[165, 165, 168, 165, 29] -> fel
[160, 132, 170, 132, 19] -> tiz
[160, 132, 24, 132, 24] -> Pasel
dup fel: 
[165]
dup tiz: 
[132]

[180, 53, 129, 156, 81, 77, 81, 117, 185, 133] -> vov
[98, 112, 113, 148, 139, 112, 131, 162, 137, 97] -> bitu
[184, 140, 114, 118, 126, 121, 45, 140, 141, 140] -> sabo
[84, 183, 95, 192, 180, 203, 163, 141, 167, 154] -> Dodub
[115, 117, 144, 140, 126, 130, 132, 124, 138, 119] -> rova
[106, 131, 28, 180, 184, 203, 61, 146, 203, 186] -> ged
[164, 212, 171, 173, 215, 144, 127, 90, 66, 142] -> gides
[116, 82, 181, 69, 82, 82, 99, 106, 38, 82] -> Mosem
[82, 168, 86, 110, 157, 152, 166, 89, 119, 76] -> fusu
[137, 96, 148, 165, 68, 98, 108, 135, 157, 139] -> Sikam
[134, 116, 68, 118, 148, 178, 169, 194, 159, 130] -> muzib
dup bitu: 
[112]
dup Mosem: 
[82]
dup sabo: 
[140]

[112, 155, 121, 75, 87, 105] -> gadev
[134, 117, 137, 130, 27, 91] -> tavor
[134, 142, 137, 130, 27, 74] -> pize
[97, 116, 116, 163, 116, 116] -> nuv
places nuv: [116]
2 3 5 6
places tavor: [91]
6

[8, 200, 128, 69, 134, 208, 199, 92, 165, 135, 176] -> Potol
[226, 53, 86, 162, 58, 97, 93, 176, 203, 16, 106] -> fezi
[154, 98, 173, 142, 147, 109, 118, 209, 74, 137, 105] -> rela
[8, 200, 128, 124, 134, 208, 199, 92, 165, 8, 199] -> Nufe
[118, 98, 173, 142, 147, 137, 118, 114, 74, 137, 105] -> tuk
[127, 138, 169, 141, 176, 108, 121, 121, 121, 98, 176] -> Zupef
[127, 138, 169, 141, 176, 108, 121, 121, 89, 186, 132] -> dobut
[135, 158, 163, 148, 164, 85, 108, 123, 60, 188, 134] -> Kavip
[122, 177, 142, 131, 130, 115, 146, 145, 143, 140, 167] -> sorof
[115, 125, 95, 120, 120, 143, 123, 132, 142, 123, 126] -> Les
[114, 146, 113, 117, 112, 154, 159, 150, 218, 99, 170] -> lelum
asked: [127, 138, 169, 141, 176, 108, 121, 121, 89, 186, 132]
dobut
places Nufe: [208]
6
dup dobut: 
[121]
asked: [8, 200, 128, 124, 134, 208, 199, 92, 165, 8, 199]
Nufe
at: [177, 142, 131]
sorof, 2
asked: [115, 125, 95, 120, 120, 143, 123, 132, 142, 123, 126]
Les

[138, 172, 138, 138, 144, 138, 138, 149, 126, 138, 138, 120, 121, 83]  gen
[133, 172, 133, 112, 144, 138, 144, 149, 126, 127, 118, 114, 181, 162]  Fil
[128, 172, 133, 112, 144, 138, 134, 149, 126, 130, 120, 141, 88, 138]  Rukuf
[100, 166, 125, 144, 123, 144, 155, 134, 118, 130, 109, 163, 57, 89]  kupe
places gen: [138]
1 3 4 6 7 10 11
places Fil: [162]
14
places Fil: [127]
10
at: [144, 138, 144, 149, 126, 127]
Fil, 5
dup gen: 
[138]

[190, 74, 142, 86, 69, 98, 129, 85, 66, 71, 83, 96, 165, 172, 160, 178, 84, 159, 96, 101, 75, 192, 136, 102, 125, 114, 103, 71, 63, 188, 106]  Geteb
[189, 110, 145, 117, 100, 156, 128, 108, 99, 157, 104, 113, 161, 164, 158, 154, 103, 152, 108, 120, 98, 100, 154, 113, 120, 117, 126, 103, 92, 166, 122]  ruda
[221, 97, 155, 110, 73, 100, 116, 110, 92, 157, 101, 123, 171, 175, 173, 160, 105, 117, 101, 110, 99, 101, 64, 110, 155, 117, 139, 108, 85, 180, 124]  sarem
places sarem: [101]
11 19 22
at: [120, 117, 126, 103, 92]
ruda, 25
places sarem: [155]
3 25
at: [129, 85, 66]
Geteb, 7
places Geteb: [63]
29

[96, 140, 175, 108, 169, 129, 132, 94] = bori
[98, 158, 211, 98, 237, 211, 143, 107] = kimug
[131, 131, 131, 173, 164, 140, 164, 132] = ruvuv
[88, 161, 205, 136, 191, 159, 126, 100] = Miz
[117, 135, 143, 142, 151, 134, 143, 121] = kalat
dup kalat: 
[143]
asked: [96, 140, 175, 108, 169, 129, 132, 94]
bori
places ruvuv: [164]
5 7
at: [151, 134, 143, 121]
kalat, 5
at: [129, 132, 94]
bori, 6
places ruvuv: [131]
1 2 3

[109, 246, 239, 93] -> davu
[227, 201, 72, 128] -> movav
[208, 221, 239, 210] -> limu
[231, 36, 32, 81] -> beveb
[194, 246, 239, 93] -> lat
[169, 221, 210, 239] -> badib
[123, 181, 94, 86] -> navar
[109, 246, 123, 213] -> Vakam
[73, 110, 58, 73] -> zuko
[103, 183, 130, 208] -> fek
at: [221, 210, 239]
badib, 2
places zuko: [73]
1 4

[83, 60, 115, 62] -> Dud
[70, 71, 129, 70] -> vud
[38, 54, 86, 86] -> bidak
[74, 82, 124, 82] -> gan
[65, 54, 124, 82] -> depab
[29, 133, 134, 70] -> Ruga
[83, 83, 115, 82] -> Vege
[101, 133, 167, 70] -> Nusi
[38, 65, 72, 131] -> zoz
[70, 70, 70, 66] -> guto
[38, 54, 54, 54] -> bem
[70, 71, 120, 66] -> Sesot
dup Vege: 
[83]
dup guto: 
[70]
places bem: [54]
2 3 4

[224, 94, 182, 164] = vak
[68, 68, 164, 68] = visul
[165, 131, 66, 62] = taf
[101, 187, 225, 85] = fot
[186, 181, 241, 96] = dem
[132, 182, 182, 182] = Zigi
dup visul: 
[68]
places Zigi: [182]
2 3 4
at: [225, 85]
fot, 3
dup Zigi: 
[182]
at: [68, 164, 68]
visul, 2
places dem: [181]
2

[124, 140, 120, 133, 122, 116]  mog
[125, 113, 189, 88, 125, 114]  sivam
[125, 113, 189, 88, 125, 201]  Naka
[126, 134, 121, 131, 127, 130]  kog
[164, 119, 192, 127, 69, 107]  bupi
[125, 113, 185, 171, 186, 189]  Rava
[68, 68, 68, 163, 68, 163]  gokuz
dup sivam: 
[125]
asked: [125, 113, 189, 88, 125, 114]
sivam
asked: [125, 113, 189, 88, 125, 201]
Naka
places gokuz: [68]
1 2 3 5

[136, 184, 88, 133, 205]  Vef
[136, 184, 88, 133, 74]  rubo
[136, 166, 93, 124, 112]  Zelus
[136, 166, 113, 137, 69]  lusaf
asked: [136, 166, 93, 124, 112]
Zelus
at: [113, 137]
lusaf, 3

